Below is a small trained network, with its code and all its weights. Each question gives an input and a target symbol and asks what happens when units are switched off, that is, made to give their printed mean instead of their output.

import numpy as np


def w(rows, s, z=0):
    codes = np.array(rows[::2]) - 128.0
    scale = np.full(codes.shape[1], s)
    scale[-1] = z or s
    return codes * scale


def f(y):
    return y / 2 * (1 + np.tanh(0.7978845608 * (y + 0.044715 * y**3)))


def softmax(a):
    e = np.exp(a - a.max(-1, keepdims=True))
    return e / e.sum(-1, keepdims=True)


def log_softmax(a):
    a = a - a.max(-1, keepdims=True)
    return a - np.log(np.exp(a).sum(-1, keepdims=True))


def net(x, mask):
    ids = ['ΘΠΣβδεζλμξψ'.index(c) for c in x.split()]
    T = len(ids)
    res = E[ids] + P[:T]
    u = 0
    for l in range(2):
        r = res
        for j in range(3):
            rows = slice(2 * j, 2 * j + 2)
            q, k, v = (r @ M[l][rows].T for M in (Q, K, V))
            z = softmax(np.where(np.tri(T) > 0, q @ k.T / 2**0.5, -1e9)) @ v
            o = O[l][rows]
            res = res + np.where(mask[u + j], z, o[:, -1]) @ o[:, :-1]
        u += 3
        y = f(res @ A[l][:, :-1].T + A[l][:, -1])
        res = res + np.where(mask[u : u + 8], y, B[l][:, -1]) @ B[l][:, :-1]
        u += 8
    return log_softmax(res[-1] @ U[:, :-1].T + U[:, -1])


Q, K, V, O, A, B = {}, {}, {}, {}, {}, {}
E = w([
[127,174,195],'Θ',
[76,141,149],'Π',
[254,33,202],'Σ',
[160,216,212],'β',
[179,155,33],'δ',
[85,102,150],'ε',
[111,206,216],'ζ',
[70,101,173],'λ',
[75,139,189],'μ',
[118,151,113],'ξ',
[62,45,100],'ψ',
],0.01)
P = w([
[145,153,33],'0',
[53,172,202],'1',
[200,128,247],'2',
[164,74,77],'3',
[2,192,153],'4',
[243,98,243],'5',
[172,75,64],'6',
],0.0059)
Q[0] = w([
[136,170,116],'L0H1',
[183,255,204],'L0H1',
[183,64,67],'L0H2',
[199,124,99],'L0H2',
[110,120,142],'L0H3',
[146,118,128],'L0H3',
],0.006)
K[0] = w([
[123,140,135],'L0H1',
[200,248,169],'L0H1',
[142,125,46],'L0H2',
[147,150,108],'L0H2',
[127,130,134],'L0H3',
[124,124,133],'L0H3',
],0.013)
V[0] = w([
[178,160,65],'L0H1',
[92,3,114],'L0H1',
[123,136,84],'L0H2',
[186,91,74],'L0H2',
[106,101,115],'L0H3',
[126,131,171],'L0H3',
],0.0081)
O[0] = w([
[174,167,37,204],'L0H1',
[79,9,86,5],'L0H1',
[114,150,46,162],'L0H2',
[163,72,1,159],'L0H2',
[93,104,100,99],'L0H3',
[130,126,173,104],'L0H3',
],0.0059,0.0011)
A[0] = w([
[100,180,223,80],'L0N1',
[41,214,2,197],'L0N2',
[126,69,196,170],'L0N3',
[19,210,135,253],'L0N4',
[103,137,135,147],'L0N5',
[87,129,120,111],'L0N6',
[205,241,196,112],'L0N7',
[44,67,86,64],'L0N8',
],0.0077,0.0034)
B[0] = w([
[154,73,64,195],'L0N1',
[133,253,111,254],'L0N2',
[220,138,91,178],'L0N3',
[59,95,163,242],'L0N4',
[107,119,147,137],'L0N5',
[61,129,155,122],'L0N6',
[86,44,37,233],'L0N7',
[36,114,98,137],'L0N8',
],0.0066,0.004)
Q[1] = w([
[111,120,118],'L1H1',
[94,137,122],'L1H1',
[254,48,136],'L1H2',
[24,182,83],'L1H2',
[149,180,35],'L1H3',
[143,128,120],'L1H3',
],0.0085)
K[1] = w([
[124,108,138],'L1H1',
[130,125,151],'L1H1',
[24,245,3],'L1H2',
[224,31,189],'L1H2',
[67,78,174],'L1H3',
[130,135,148],'L1H3',
],0.0066)
V[1] = w([
[156,150,168],'L1H1',
[90,165,155],'L1H1',
[29,205,160],'L1H2',
[2,105,129],'L1H2',
[147,54,198],'L1H3',
[131,107,140],'L1H3',
],0.0077)
O[1] = w([
[132,163,156,103],'L1H1',
[103,124,156,128],'L1H1',
[25,193,133,152],'L1H2',
[2,154,29,89],'L1H2',
[139,167,109,2],'L1H3',
[138,133,116,101],'L1H3',
],0.0071,0.0045)
A[1] = w([
[190,85,99,3],'L1N1',
[56,83,159,137],'L1N2',
[171,231,94,171],'L1N3',
[168,238,132,192],'L1N4',
[48,102,254,160],'L1N5',
[175,237,69,162],'L1N6',
[41,176,253,50],'L1N7',
[106,203,154,165],'L1N8',
],0.0071,0.0052)
B[1] = w([
[84,175,31,138],'L1N1',
[170,119,74,203],'L1N2',
[120,56,187,239],'L1N3',
[103,87,199,236],'L1N4',
[243,121,90,232],'L1N5',
[117,68,166,255],'L1N6',
[251,254,91,172],'L1N7',
[70,204,205,174],'L1N8',
],0.007,0.0044)
U = w([
[112,218,152,130],'Θ',
[212,150,51,2],'Π',
[82,10,48,132],'Σ',
[15,105,254,174],'β',
[178,211,97,141],'δ',
[118,149,114,178],'ε',
[193,57,223,164],'ζ',
[132,121,110,73],'λ',
[121,132,96,29],'μ',
[103,115,58,167],'ξ',
[140,136,95,144],'ψ',
],0.0068,0.0038)

Each question gives the input, a string of symbols that net reads in full, and the target symbol t.
The units are the heads (2 rows each of Q, K, V and O) and the neurons (one row each of A and B). Each row of codes is followed by its name. A weight is (code - 128) times the scale printed after its matrix; where a second scale follows, it is the last column's (O, A, B and U).
mask holds one flag per unit, layer by layer, with each layer's heads first. A switched-off unit (its flag False) gives its mean, the last column of its rows in O or B, instead of its output. The means were averaged over made-up inputs and are rounded, as every weight is.
A unit's drop is (log p(t) with every unit on - log p(t) with that unit switched off) / (log p(t) with every unit on - log p(t) with every unit switched off).
The circuit of an input: a set's keep is (log p(t) with only the set's units on - log p(t) with every unit switched off) / (log p(t) with every unit on - log p(t) with every unit switched off). Starting from the 12 units with the biggest drops (on a tie, the unit counted first), units are removed one at a time, each time the one whose removal leaves the highest keep (on an exact tie, the one counted first), for as long as the keep stays at least 0.8.
circuit, biggest first: the units of the circuit, biggest drop first
most important unit: the unit with the biggest drop
top k neurons: the k neurons with the biggest drops, biggest first
k most important neurons of layer l: the k neurons of layer l with the biggest drops, biggest first
which heads matter: for each layer, one digit per head in row order, 1 if its drop is at least 0.15 and else 0, layers parted by /
drop of u: that unit's drop, to one decimal
input ψ ψ λ Σ, target Σ: circuit, biggest first : [L1H2, L0H1]
input δ Π δ λ ψ δ, target ζ: top 2 neurons : [L0N2, L0N4]
input Σ δ ξ Π ε, target ζ: circuit, biggest first : [L1H2, L0N4]
input Π ψ Σ Π ψ, target ζ: circuit, biggest first : [L1H2]
input ζ λ δ δ λ, target δ: top 2 neurons : [L1N7, L1N5]
input Π Σ Σ Π μ, target ζ: 2 most important neurons of layer 0 : [L0N3, L0N4]
input ψ μ Σ μ δ, target ζ: circuit, biggest first : [L1H2, L0N3]
input ψ Σ ζ ε ξ, target ζ: circuit, biggest first : [L1H2, L0N3, L0N4]
input δ Π ψ, target ζ: top 2 neurons : [L0N2, L0N7]
input ξ Π δ δ Π, target δ: top 3 neurons : [L1N7, L0N4, L1N5]
input δ Σ δ Π, target ζ: top 2 neurons : [L0N7, L0N4]
input δ ε ε, target ζ: which heads matter : 110 / 010
input β Σ ψ δ ψ ψ Σ, target Σ: 3 most important neurons of layer 1 : [L1N7, L1N8, L1N5]
input ψ Σ ψ Π Π, target ζ: 3 most important neurons of layer 0 : [L0N3, L0N4, L0N7]
input ψ Π Π δ Π, target δ: most important unit : L1N7
input ζ ψ Σ Π λ, target ζ: 2 most important neurons of layer 0 : [L0N3, L0N4]
input Θ β δ ψ δ, target β: drop of L1N6 : 0.1
input δ Σ μ, target ζ: drop of L0N2 : 0.2
input Σ ξ Σ λ λ, target ζ: drop of L1N5 : 0.0
input Π λ Π μ δ, target β: drop of L0H2 : -0.1
